Below are the code and all the weights of a small trained network. Each question names an input and a target symbol and asks about switching units off, where a switched-off unit gives its printed mean instead of its output.

import numpy as np


def w(rows, s, z=0):
    codes = np.array(rows[::2]) - 128.0
    scale = np.full(codes.shape[1], s)
    scale[-1] = z or s
    return codes * scale


def norm(h):
    return h / np.sqrt((h * h).mean(-1, keepdims=True) + 1e-5)


def f(y):
    return np.maximum(y, 0)


def softmax(a):
    e = np.exp(a - a.max(-1, keepdims=True))
    return e / e.sum(-1, keepdims=True)


def log_softmax(a):
    a = a - a.max(-1, keepdims=True)
    return a - np.log(np.exp(a).sum(-1, keepdims=True))


def net(x, mask):
    ids = ['ΔΘΞΩαεηλμτφ'.index(c) for c in x.split()]
    T = len(ids)
    res = E[ids] + P[:T]
    r = norm(res)
    for j in range(2):
        rows = slice(2 * j, 2 * j + 2)
        q, k, v = (r @ M[0][rows].T for M in (Q, K, V))
        z = softmax(np.where(np.tri(T) > 0, q @ k.T / 2**0.5, -1e9)) @ v
        o = O[0][rows]
        res = res + np.where(mask[j], z, o[:, -1]) @ o[:, :-1]
    y = f(norm(res) @ A[0][:, :-1].T + A[0][:, -1])
    res = res + np.where(mask[2:18], y, B[0][:, -1]) @ B[0][:, :-1]
    return log_softmax(norm(res)[-1] @ U[:, :-1].T + U[:, -1])


Q, K, V, O, A, B = {}, {}, {}, {}, {}, {}
E = w([
[45,66,108,121],'Δ',
[10,71,181,166],'Θ',
[64,127,67,104],'Ξ',
[132,182,88,89],'Ω',
[124,76,105,61],'α',
[129,12,11,86],'ε',
[126,4,106,104],'η',
[106,157,90,111],'λ',
[128,103,154,148],'μ',
[90,171,174,194],'τ',
[146,88,68,143],'φ',
],0.017)
P = w([
[67,52,195,214],'0',
[119,130,254,84],'1',
[116,135,85,185],'2',
[124,148,246,102],'3',
[146,152,81,164],'4',
[132,166,242,114],'5',
[147,147,77,149],'6',
],0.0094)
Q[0] = w([
[11,131,2,206],'head 1',
[135,128,195,146],'head 1',
[167,163,141,110],'head 2',
[232,119,23,174],'head 2',
],0.0078)
K[0] = w([
[242,201,117,205],'head 1',
[53,148,120,133],'head 1',
[124,156,92,232],'head 2',
[173,81,2,152],'head 2',
],0.0086)
V[0] = w([
[185,219,196,207],'head 1',
[16,254,191,126],'head 1',
[95,128,164,89],'head 2',
[120,169,99,157],'head 2',
],0.006)
O[0] = w([
[114,255,182,218,2],'head 1',
[138,136,150,79,124],'head 1',
[113,245,246,78,174],'head 2',
[4,56,116,133,106],'head 2',
],0.0059,0.0037)
A[0] = w([
[108,131,220,123,64],'neuron 1',
[106,197,59,83,28],'neuron 2',
[78,185,129,111,47],'neuron 3',
[179,196,153,96,213],'neuron 4',
[97,197,166,105,122],'neuron 5',
[101,96,124,119,128],'neuron 6',
[119,120,114,87,3],'neuron 7',
[81,142,104,146,122],'neuron 8',
[120,127,82,206,65],'neuron 9',
[157,86,170,99,139],'neuron 10',
[142,88,145,106,86],'neuron 11',
[81,152,90,108,50],'neuron 12',
[124,85,148,201,175],'neuron 13',
[249,138,116,119,248],'neuron 14',
[99,147,96,160,136],'neuron 15',
[91,134,168,81,131],'neuron 16',
],0.017,0.0058)
B[0] = w([
[142,49,35,113,219],'neuron 1',
[148,105,159,103,218],'neuron 2',
[79,205,99,137,192],'neuron 3',
[115,70,43,160,192],'neuron 4',
[104,116,254,140,225],'neuron 5',
[192,137,151,142,224],'neuron 6',
[149,117,170,228,141],'neuron 7',
[186,121,127,145,210],'neuron 8',
[84,104,55,187,191],'neuron 9',
[116,168,139,183,206],'neuron 10',
[119,200,177,130,172],'neuron 11',
[61,174,172,105,202],'neuron 12',
[133,210,125,73,223],'neuron 13',
[116,185,155,169,190],'neuron 14',
[244,116,152,139,200],'neuron 15',
[169,165,57,118,254],'neuron 16',
],0.0092,0.0064)
U = w([
[135,99,110,7,110],'Δ',
[71,75,195,97,202],'Θ',
[75,185,143,54,132],'Ξ',
[74,208,62,167,1],'Ω',
[207,175,116,68,46],'α',
[163,56,177,129,199],'ε',
[181,106,210,94,152],'η',
[56,105,64,104,154],'λ',
[124,110,55,249,86],'μ',
[50,72,162,184,172],'τ',
[98,159,188,202,193],'φ',
],0.013,0.0054)

Each question gives the input, a string of symbols that net reads in full, and the target symbol t.
The units are the heads (2 rows each of Q, K, V and O) and the neurons (one row each of A and B). Each row of codes is followed by its name. A weight is (code - 128) times the scale printed after its matrix; where a second scale follows, it is the last column's (O, A, B and U).
mask holds one flag per unit, heads first, then neurons. A switched-off unit (its flag False) gives its mean, the last column of its rows in O or B, instead of its output. The means were averaged over made-up inputs and are rounded, as every weight is.
A unit's drop is (log p(t) with every unit on - log p(t) with that unit switched off) / (log p(t) with every unit on - log p(t) with every unit switched off).
The circuit of an input: a set's keep is (log p(t) with only the set's units on - log p(t) with every unit switched off) / (log p(t) with every unit on - log p(t) with every unit switched off). Starting from the 12 units with the biggest drops (on a tie, the unit counted first), units are removed one at a time, each time the one whose removal leaves the highest keep (on an exact tie, the one counted first), for as long as the keep stays at least 0.8.
circuit, biggest first: the units of the circuit, biggest drop first
top k neurons: the k neurons with the biggest drops, biggest first
which heads matter: for each layer, one digit per head in row order, 1 if its drop is at least 0.15 and else 0, layers parted by /
input Ξ ε Ξ Ω Ξ, target Ξ: top 4 neurons -> neuron 12; neuron 3; neuron 1; neuron 16
input α φ Θ, target μ: circuit, biggest first -> neuron 5; neuron 12; neuron 8
input φ Θ τ φ Ω, target μ: top 2 neurons -> neuron 4; neuron 13
input φ τ Ξ Ξ φ φ Ω, target μ: top 2 neurons -> neuron 13; neuron 9
input Δ Δ φ Ξ λ, target μ: circuit, biggest first -> head 2; neuron 13
input ε Δ τ Θ Δ, target φ: which heads matter -> 10
input Δ Θ τ Ξ Ω, target φ: circuit, biggest first -> head 1; neuron 14; neuron 5
input Δ α Ξ λ, target λ: which heads matter -> 00
input τ Ξ Ξ Ξ λ α, target α: top 2 neurons -> neuron 16; neuron 10
input Θ Ξ α Θ Ξ φ Ξ, target μ: circuit, biggest first -> head 1; neuron 15; neuron 13
input η φ ε λ λ Δ, target Δ: top neuron -> neuron 1
input τ α Δ, target φ: which heads matter -> 11
input Ξ Ξ Ξ, target Δ: top 2 neurons -> neuron 5; neuron 12
input Ξ λ Ξ Ω, target Ω: circuit, biggest first -> neuron 4; neuron 5; neuron 15
input μ α λ Δ Δ, target α: top neuron -> neuron 5
input φ η α λ μ, target Ω: circuit, biggest first -> neuron 13; neuron 9
input Θ Δ Ξ, target Δ: top 4 neurons -> neuron 5; neuron 10; neuron 2; neuron 14
input ε Ξ Ω λ Ξ, target α: top 4 neurons -> neuron 15; neuron 2; neuron 8; neuron 5
input λ τ Ξ Ξ α α, target α: top 4 neurons -> neuron 16; neuron 10; neuron 9; neuron 11
input Δ λ τ μ Ξ, target φ: circuit, biggest first -> head 1; neuron 5; neuron 16
input Δ ε Δ μ, target μ: circuit, biggest first -> neuron 1; neuron 10
input φ τ Θ τ α, target φ: top neuron -> neuron 14
input Ξ φ φ φ η, target μ: which heads matter -> 10
input Ξ η λ, target α: which heads matter -> 10
input φ α Ξ φ η, target μ: which heads matter -> 11
input Ξ Ξ τ φ Ξ μ, target μ: which heads matter -> 00
